After every row comes roughly how far along a hidden order it lies, from 0 to 12.
In the rows, zero is written as 128.
[129 142 133 125  85 115 115 120 124 135 201 124 115 135 128 131 110 136
 144 126 122 134 104 174 115 123 134 106 124 116 101 132  96 143 119 118
 110 129 138 129 122 115 124 130 142 241 155 129 145 115 145 141 128 102
 128 129 151 139 120 159 131 159 136 117 127 126 129 140 140 119 124 151
 129 143 122 126 141 118 133 135 130 117  99 116 140 124 128 105 110 124
 135 130 126 155 173 102 139 141 161 123  59 125 137 125 122 118 150 124
 134 151 118 144 124 132 133 140 128 148 117 126 121 113 199 128 174 122
 122 118 163 140 135 102 117 129 125 163 143 137 181 119 117 124 106 121
 128 150 121 121 130 130 132 126 154  96  83 119 114 112 124  56 112 173
 126 111 126 123 124 118 116 158 131 119 131 131 161 145 114 132 125 105
 140 127  91 100 115 119 135 151 121 122 140 129 136  80 122 146 138 126
 133 115 128 122 137 129 105 148 122 127 127 109 155 122 121 126 128 128
 129 103 128 129 156 133 116 120 128 139 119 120  91 130 145 106 134 120
  85 130 129 129 126 132 119 124 159 104 130]
9
[137 141 125 113  67 104 127 112 125 153 170 127 118 122 125 127  84 130
 128 130 126 124 113 155 123 119 130 117 131 133 107 138 121 139 126 111
 107 128 126 144 119 119 113 118 158 169 139 122 140 145 122 126 122 108
 111 123 162 138 130 165 127 138 117 128 118 133 140 130 140 119 123 155
 123 135 122 134 149 122 138 108 122 124 224 114 123 119 124  79 109 118
 133 114 125 138 123 100 119 156 168 119  84 128 137 151 124 133 133 153
 134 141 125 113 135 135 126 127 133 151 127 128 142 108 174 124 214 120
 132 126 166 135 143  98 118 128 134 123 141 169 102 117 132 127 111 146
 138 136 141 131 133 132 133 130 145 136 110 121 134 106 133  55 105 171
 125 120 118 115 115 125 122 125 115 115 131 130 138 151 105 132 133 101
 139 126 110 116 121 148 134 164 122 115 140 126 126  77 111 109 136 139
 122 138 132 112 124 130 132 125 107 125 129 112 187 126 125 131 125 142
 131 126 121 125 152 135 118 119 130 139 129 132 110 116 134 110 144 122
 102 116 133 132 125 148 120 145  92 106 151]
0
[131 139 136  97 130 115 127  84 135  98 205 131  99 124 126 124 115 118
 116 129 134 138 113 115 140 126 129 140 125 113 131 143 102 122 126  78
 134 120 111 121 125 151  98 130 164 252 138 112 131 180 126 111 134 112
 104 127 108 118 127 155 126 155  24 138  60 138 116 122 134 124 120 133
 118 143 101 130 133 118 132 109 126 139 255 115 125 120 133 142 110 139
 141 111 127 111 113  88  60 142 151 124 171 140 139 186 149 144 122 142
 137 142 122 140 132 129 129 155 134 129 142 130 127 110 112 108 176 122
 157 110 187 139 145 129 128 122 126 120 122 113  81  88 132 128 119 163
 120 136  99 125 129 130 129 142 100 154 116 125 132  87 140  53 129 171
 142 154 122 127 119 118 124 113 114 133 130 156  75 132 107 115 130 124
 119 123 143 115 122 172 136 167 128 118 124 138 149  89 110 139 124 123
 118 117 123 110 134 136 105 107 139 120  69 103 136 134 137 129 129 139
 124 119  87 126 139 133 123 126 126 137 158 106 140  98 140 129 131 121
 127 125 143 135 131 147 138 126  95 125 185]
1
[131 117 134  93  97 125 123  40 132 115 128 125 128 131 124 128 125 139
 132 132 133 130 122 148 135 120 126 106 124 120 123 134  95 132 117 139
 130 135 125 141 128 128  92 125 113 255 148 118 134 116 125 144 131 111
 114 128 135 142 127 174 135 122 134 130 108 125 127 146 132 113 124 191
 127 148 106 130 133 125 139 131 133 124 125 118  88 125 122 118 126 129
 104 116 124 137 141  78 134  97 144 115  75 120 148 127 143 118 139 124
 137 133 114 129 140 126 129 126 132 146 113 127 100  70 205 137 123 131
 132 128 148 141 135  85 120 127 127 152 139 109 165 108 126 127 104 130
 124 149 130 132 136 130 131 131 144 101 116 119 118 133 132  58 102 100
 125 136 133 120 123 115 115 168 123 114 132 132 175 115 124 125 125 133
 139 127  63 109 122 121 135 152 124 131 134 133 143 127 125 133 140 129
 134 119 133 190 139 129 138 148 116 131 134 104 120 122 145 135 129 134
 128 119 133 129 147 131 121 115 129 131 110 133 106 123 140 118 118 116
 122 137 126 122 131 132 118 134 147 117 145]
2
[122 115 133 100 106 129 124 103 128 126 197 119 108 129 135 130 139 126
 142 126 127 148  83 159 148 129 129 127 124 119  99 135 115 136 125 110
 136 118  92 129 126 123 122 131 162 150 167 137 142 158 135 131 132 125
 112 127 114 135 132 146 132 140  94 118  79 134 128 115 137 120 128 149
 121 163 109 116 149 120 127 114 153 129 181 132 120 119 118  70 118 127
 136 123 127 131 120  94  70 143 154 154  87 149 136 140 136 136 154 151
 139 130 123 161 143 132 123 165 129 126 134 128 134 119 146 116 197 120
 142 116 144 144 130 117 116 127 122 106 137 117 135 139 130 122 126 138
 118 152  94  93 126 130 126 137 138 122 116 116 122 106 112  67 123 118
 132 149 117 124 121 126 125 149 136 125 125 150 161 112 116 131 117  91
 127 116 126 105 118 132 135 145 127 122 126 131 142 108 140  98 126 134
 132 121 126 108 133 130 117 157 110 125 100 104 125 126 127 133 129 131
 123 109 102 130 131 129 119 121 125 165 132 108 130 117 139 112 125 128
 116 142 132 132 121 127 123 117 130 123 158]
3
[113 122 127 100 120 120 123  81 135 101 255  93 122 134 134 130 212 135
 132 127 122 157 101 143 126 129 131 136 121 121 122 128 111 130 123 113
 145 131 126 126 132 111  73 148  96 255 135 135 139 113 127 130 131 111
 120 123 106 132 132 160 132 178  97 120  84 124 126 141 126 113 123 163
 123 135 123 145 123 121 124 137 137 122 164 123 144 128 133  91 119 129
  99 133 126 137 142 108  97 133 168 152 134 149 131 131 121 132 141 132
 130 160 104 173 137 126 127 175 129 124 120 128 119  96 181 112 198 121
 123 114 147 138 132 140 123 123 120 138 135 105 138 131 131 123 113 131
 116 152  83 118 132 132 130 132 137 112 143 124 132 114 110  69 115 182
 128 137 105 113 128 128 126 169 127 126 132 122 169 101 116 130 122 103
 128 127 106 120 132 127 137 125 127 129 132 130 117  71 133 136 138 130
 132 102 120 108 130 131  97 136 108 129  88  92 130 127 118 128 135 132
 126 131 105 132 134 126 123 105 130 141 142 108 129 124 138 121 120 124
 129 140 135 129 140 148 127 132 114  85 133]
5
[132 112 130 107  81 115 119  73 133 120 168 116 135 135 129 134 138 138
 133 128 122 127 103 177 139 130 131 117 124 135 118 130 109 135 121 131
 131 133 107 137 122 109 110 121 120 220 140 128 141 119 115 143 128  95
 116 123 137 144 124 144 136 144 164 112 102 129 140 158 135 114 128 185
 127 141 115 124 140 120 137 133 132 115  62 124 102 125 119  72 120 132
 103 138 128 147 120 100 116 106 143 134  37 118 142 118 127 123 150 132
 135 151 135 138 138 131 123 138 125 153 106 127 113  56 185 131 100 124
 125 127 132 140 135 104 115 127 130 140 138 123 159 124 131 124 112 117
 131 159 135 121 134 134 132 128 137 116 104 114 119 124 126 119  98  74
 123 132 122 112 123 125 105 190 126 115 128 121 193 129 124 134 123 112
 136 124  59 106 130 124 133 130 122 130 137 128 131 120 125 125 134 127
 142 128 131 142 131 127 130 148 104 131 122 100 123 123 128 134 130 127
 131 114 120 131 143 132 120 112 126 114 127 120  96 128 141 118 126 118
 109 140 126 123 131 127 113 124 153 112 139]
8
[136 141 135 116 116 115 116  61 122 121 159 118 150 114 137 136 171 139
 113 128 132 128 124 111 154 135 131 110 124 132 132 127  96 141 119 135
 142 130 130 130 127 117  99 129 117 255 128 119 141 121 128 136 132 116
 120 130 109 130 127 177 128 167  96 110  85 125 142 178 129 125 116 166
 132 140 108 117 123 117 124 153 115 108 133 117 102 129 127 134 123 135
 119 135 132 131 138 117 100 115 139 110 101 139 128 131 125 121 135 119
 134 155 120 136 122 126 123 139 124 123  86 129 104  94 151 131 112 129
 139 148 140 137 128 135 135 127 122 154 119 128 162 107 130 129 127 136
 121 151 118 168 124 135 130 129 121 124 117 121 105 122 129  86 105 129
 127 133 142 109 125 120 113 159 128 122 133 116 114 115 143 123 124 129
 119 135  73 117 118 118 131 144 124 127 122 133 146 138 133 137 133 122
 128 108 132 198 138 130 115 120 123 130 142 104 126 122 135 134 126 123
 133 100 131 127 140 133 121 101 129 127 132 125 108 127 134 127 122 120
 117 140 126 129 145 124 126 107 144 118 131]
2
[107 116 129 109 128 126 127  71 135  94 221 103 123 136 131 125 184 130
 139 131 125 154  93 149 136 124 126 140 119 110 125 132 125 125 122  82
 144 127 118 127 136 122  77 150 107 255 142 129 140 121 130 130 135 116
 124 123 112 134 133 140 134 155 114 138  77 128 117 141 128 107 127 166
 120 146 124 145 129 122 134 135 151 125 140 128 130 130 129  96 128 127
  99 135 125 129 145 110  63 109 148 157 136 148 134 136 134 126 134 136
 136 149 109 155 146 125 129 170 135 133 138 128 108  70 199 112 200 126
 127 114 156 140 134 124 116 127 126 121 143  84 148 126 130 126 103 123
 125 155  96 100 135 130 131 137 143 106 166 128 129 120 113 100 112 201
 127 145  98 115 127 127 126 164 132 122 129 147 185  91 113 127 118  96
 135 122 105 117 125 131 134 137 130 132 131 132 112  80 137 147 138 127
 136 103 121 119 135 130 101 158 124 130  92  91 125 128 124 133 136 131
 123 120 112 134 127 124 124 125 129 148 137 113 133  90 138 123 117 124
 141 146 128 123 135 139 130 142 112 104 147]
4
[113 120 129  98 111 129 120  59 118 115 202 110 137 120 143 127 191 126
 134 128 132 159 116 136 143 127 126 118 124 129 113 131 126 139 120 123
 152 126 138 123 133 107  79 150  89 255 126 128 137 122 140 131 136 140
 123 130 128 123 128 167 125 163  86 120  56 122 125 148 137 119 119 158
 126 139 100 119 112 116 125 154 121 126 145 123 109 132 131 139 126 123
 100 128 129 129 156 116  87 121 153 141 150 148 121 131 130 126 142 127
 135 163 103 156 131 123 123 159 127 140 109 129  97 116 197 116 176 132
 141 143 142 138 131 126 130 125 120 138 129  84 162 115 129 128 114 135
 122 146  74 148 129 135 129 133 140 120 171 125 116 120 121  72 130 177
 128 150 153 109 128 115 118 153 130 127 131 131 125  81 128 114 121 114
 128 135 122 117 117 123 129 135 130 133 111 141 150 103 138 168 134 127
 124  96 129 170 137 127 122 141 117 128 132 120 141 123 137 133 131 129
 127 110 133 130 138 127 125 117 130 149 134 134 134 115 129 130 114 122
 117 149 132 125 149 123 128 111 114 114 139]
6
[118 140 122 103  58  99 122  66 120 118 160 101 144 126 138 125 145 138
 123 130 121 149 116 167 117 129 124 131 128 137  98 134 152 137 129 106
 130 125 118 142 128 117  93 146  96 168  93 125 147 119 140 132 130 132
 121 122 158 131 130 176 126 139 143 129  98 128 150 169 143 108 124 165
 130 130 135 125 117 120 125 133 110 116 131 127  99 132 142 105 121 112
  91 125 123 126 122 134  78 129 136 124 215 158 119 131 112 142 143 170
 132 157 111 112 141 129 116 178 134 139 125 129 118  70 215 114 163 124
 124 138 165 136 132 115 119 123 132 133 138  96 163 129 138 131  99 134
 139 146 113 162 133 134 134 125 164 138 183 124 139 120 131  37 104 175
 118 126 117 111 117 126 123 138 118 120 136 116 182  83 109 132 128  90
 129 127 126 128 107 108 128 163 130 123 139 135 109  95 127 172 135 133
 121 122 133 124 135 129 125 142  97 124 135  66 172 125 131 128 125 133
 135  79 127 129 141 132 120 116 128 111 142 126 131 124 120 128 126 125
 102 128 129 121 151 153 124 160  70 112 147]
9
[118 134 138  92 163 120 125  96 128 123 187 116 112 130 133 130 163 129
 144 133 134 127 101 109 153 112 130 120 125 110 154 132  81 113 111  96
 131 124 125 127 131 128  85 117 142 255 146 109 133 124 138 134 131 106
 118 133 115 129 133 133 130 138  83 148 110 131 131 144 132 116 122 159
 121 148 124 134 134 124 135 125 148 116 154 118 142 135 133 130 128 128
 132 126 129 135 168  79  82 101 153 116  48 126 143 125 139 116 128  89
 136 120 127 164 136 129 135 113 135 142 117 128 104  79 190 123 229 131
 131 120 175 133 130 129 118 140 125 124 133 132 145 110 124 137 116 135
 128 151 138  99 130 125 133 136 127 133 118 122 116 108 122  90 100 201
 133 152 127 108 126 128 114 147 127 123 121 136 123 129 125 117 126 148
 131 129  71 108 137 138 136 144 129 126 128 130 150 101 130 134 138 124
 128 125 126 154 132 134  98 149 150 132  91  85 117 126 134 139 127 134
 126 125 134 130 143 130 122 136 132 142 115 126 118 120 135 116 130 126
 144 138 131 126 132 130 134 130 148 114 144]
5
[132 120 132 120  82 115 121  79 133  96 201 120 126 136 124 129 131 125
 118 124 121 156 107 154 134 133 134 130 121 126 112 135  88 135 122 124
 126 127 121 128 125 130 100 139 137 255 158 129 140 155 127 119 132 106
 110 121 124 128 126 165 129 185  91 112  79 128 117 147 138 122 123 145
 126 137 116 128 136 117 129 133 126 131 235 115 131 121 127  83 104 137
 127 131 126 128 125 131 129 147 141 133 144 131 125 160 138 132 151 148
 137 169 120 132 131 129 126 171 128 131 133 129 119 143 133 117 120 120
 142 109 146 150 139 113 132 121 126 148 130 108 133 100 126 117 113 139
 118 139  94 138 132 132 127 129 124 121 104 127 135 110 131 113 117 146
 132 135 119 119 124 122 123 155 129 122 132 147 130 120 116 128 126 100
 126 127 125 113 141 153 136 157 124 124 129 133 167  82 113 162 126 120
 134 111 125  87 134 132 119 111 112 126 111 113 149 127 134 127 136 132
 127  86  94 127 142 133 124 113 124 136 149 104 117 122 143 125 127 118
 101 133 138 132 127 136 126 119 104 109 157]
3
[128 117 130  98  86 121 122  57 126  98 166 121 137 125 126 129 162 125
 113 128 128 146 131 133 146 131 131 127 122 134 120 138 109 130 125 118
 134 131 132 120 130 130  76 144 119 255 150 122 137 149 121 122 134 121
 109 123 111 121 126 169 126 154  85 120  69 125 116 151 133 120 117 148
 125 137  98 129 128 116 127 139 126 130 253 109 128 122 126 106 111 138
 112 124 127 127 125 116 120 127 152 135 164 143 121 157 143 128 139 145
 135 172 109 124 129 125 126 169 128 134 128 129 116 117 143 124 100 127
 147 129 145 146 139 116 141 123 124 151 127 132 120 100 128 119 117 148
 114 134  78 149 131 133 126 132 114 123 131 129 137 116 133  68 126 143
 130 144 133 113 127 117 118 145 122 123 134 125 121 116 125 122 131 123
 125 121 124 120 119 150 136 148 126 129 122 136 170 111 119 154 130 124
 128 109 132 142 135 131 124 110 118 128 121 116 136 126 138 131 135 134
 126 121 110 126 141 132 124 111 127 138 146 118 123 121 139 134 118 118
 114 135 141 131 134 134 125 117  91 111 165]
0
[126 135 120  94 102 119 127  89 108 174 224 121 145 121 147 129 165 124
 126 129 134 136 117 133 147 128 125 108 131 137 111 128 113 159 125 125
 137 124 140 134 126 105  81 131 102 221 118 127 143 129 136 130 127 135
 117 128 149 121 133 169 118 142  85 114  72 124 147 162 138 125 119 142
 126 139 119 116 127 118 125 146 105 122 150 116 102 129 136 119 126 113
 118 131 132 146 138 111 103 139 171 134  79 143 120 127 108 131 140 140
 135 138 118 124 121 129 121 139 125 125  94 128 116 113 219 119 247 128
 140 165 131 131 129 136 133 132 127 116 134 155 115 124 136 130 132 139
 130 151 107 161 126 137 130 129 142 156 150 121 111 115 119  35 124 128
 124 141 155  91 124 123 119 132 122 126 130 116 121 117 126 119 126 120
 122 140 111 120  99 138 130 142 129 125 120 133 148  87 131 172 135 141
 116 115 138 160 128 128 140 120 104 128 159 117 180 125 136 136 122 136
 133 130 151 126 139 133 121 130 131 138 140 157 114 100 121 124 129 127
 103 132 131 133 151 128 115 107  84 113 123]
2
[114 121 129 104  83 118 124  65 127  78 165 101 121 135 133 125 156 126
 123 129 129 154  96 140 138 129 125 146 122 123 122 140 138 111 125  87
 137 120 104 123 133 136  79 152 123 255 131 117 137 151 132 120 137 127
 117 121 107 123 132 146 128 164  87 141  60 133 126 146 139 112 121 153
 123 150 114 134 122 116 124 124 145 124 240 129  88 129 136 113 119 128
 110 121 126 115 123 143  36 108 127 146 224 155 121 161 135 137 139 149
 138 150 124 130 154 127 124 180 135 128 141 129 122  95 149 109 152 123
 138 102 175 147 134 120 124 124 123 118 131  90 142 119 131 126 100 142
 125 145  81 124 131 129 130 135 125 131 166 130 138 108 127 104 120 169
 130 149 106 111 123 130 115 135 128 123 130 149 143  85 112 124 122  83
 123 121 132 124 133 134 132 150 132 127 121 135 142 100 130 148 128 121
 128 116 123 112 137 132 108 140 123 127  86  92 135 128 134 132 135 127
 124 109  99 132 126 127 126 120 127 144 145 104 147 128 134 132 124 124
 123 138 135 124 135 142 137 143  75 117 160]
2
[120 141 131  97 145 121 127 114 121 141 185 110 133 122 137 127 162 129
 129 134 126 123 115 137 149 113 130 116 129 119 133 132  94 123 117 104
 117 124 131 146 126 117  70 122 142 215 119 103 132 122 136 129 124 109
 117 128 125 124 136 154 124 147  89 141 109 132 139 162 137 121 115 158
 121 130 141 133 132 120 133 131 128 116 208 111 126 133 130 148 121 125
 128 127 133 136 163  97  72 100 164 118  58 142 134 132 125 120 127 104
 131 120 120 150 136 131 132 110 132 135 114 128 113  58 209 114 255 129
 132 146 178 128 139 141 127 143 130 116 127 148 126 109 127 135 124 136
 139 158 150 130 130 127 136 133 143 146 132 124 107 110 129  45 101 220
 129 140 138  97 125 134 120 131 117 124 121 120  76 127 128 121 133 154
 123 146  85 122 137 138 134 154 129 122 126 130 148 106 121 145 139 128
 119 133 132 147 128 133 106 135 140 131  99  96 153 126 138 136 123 139
 132 132 143 128 150 134 123 130 132 117 122 140 110 113 126 121 138 125
 144 128 135 127 141 135 129 142 100 117 139]
12
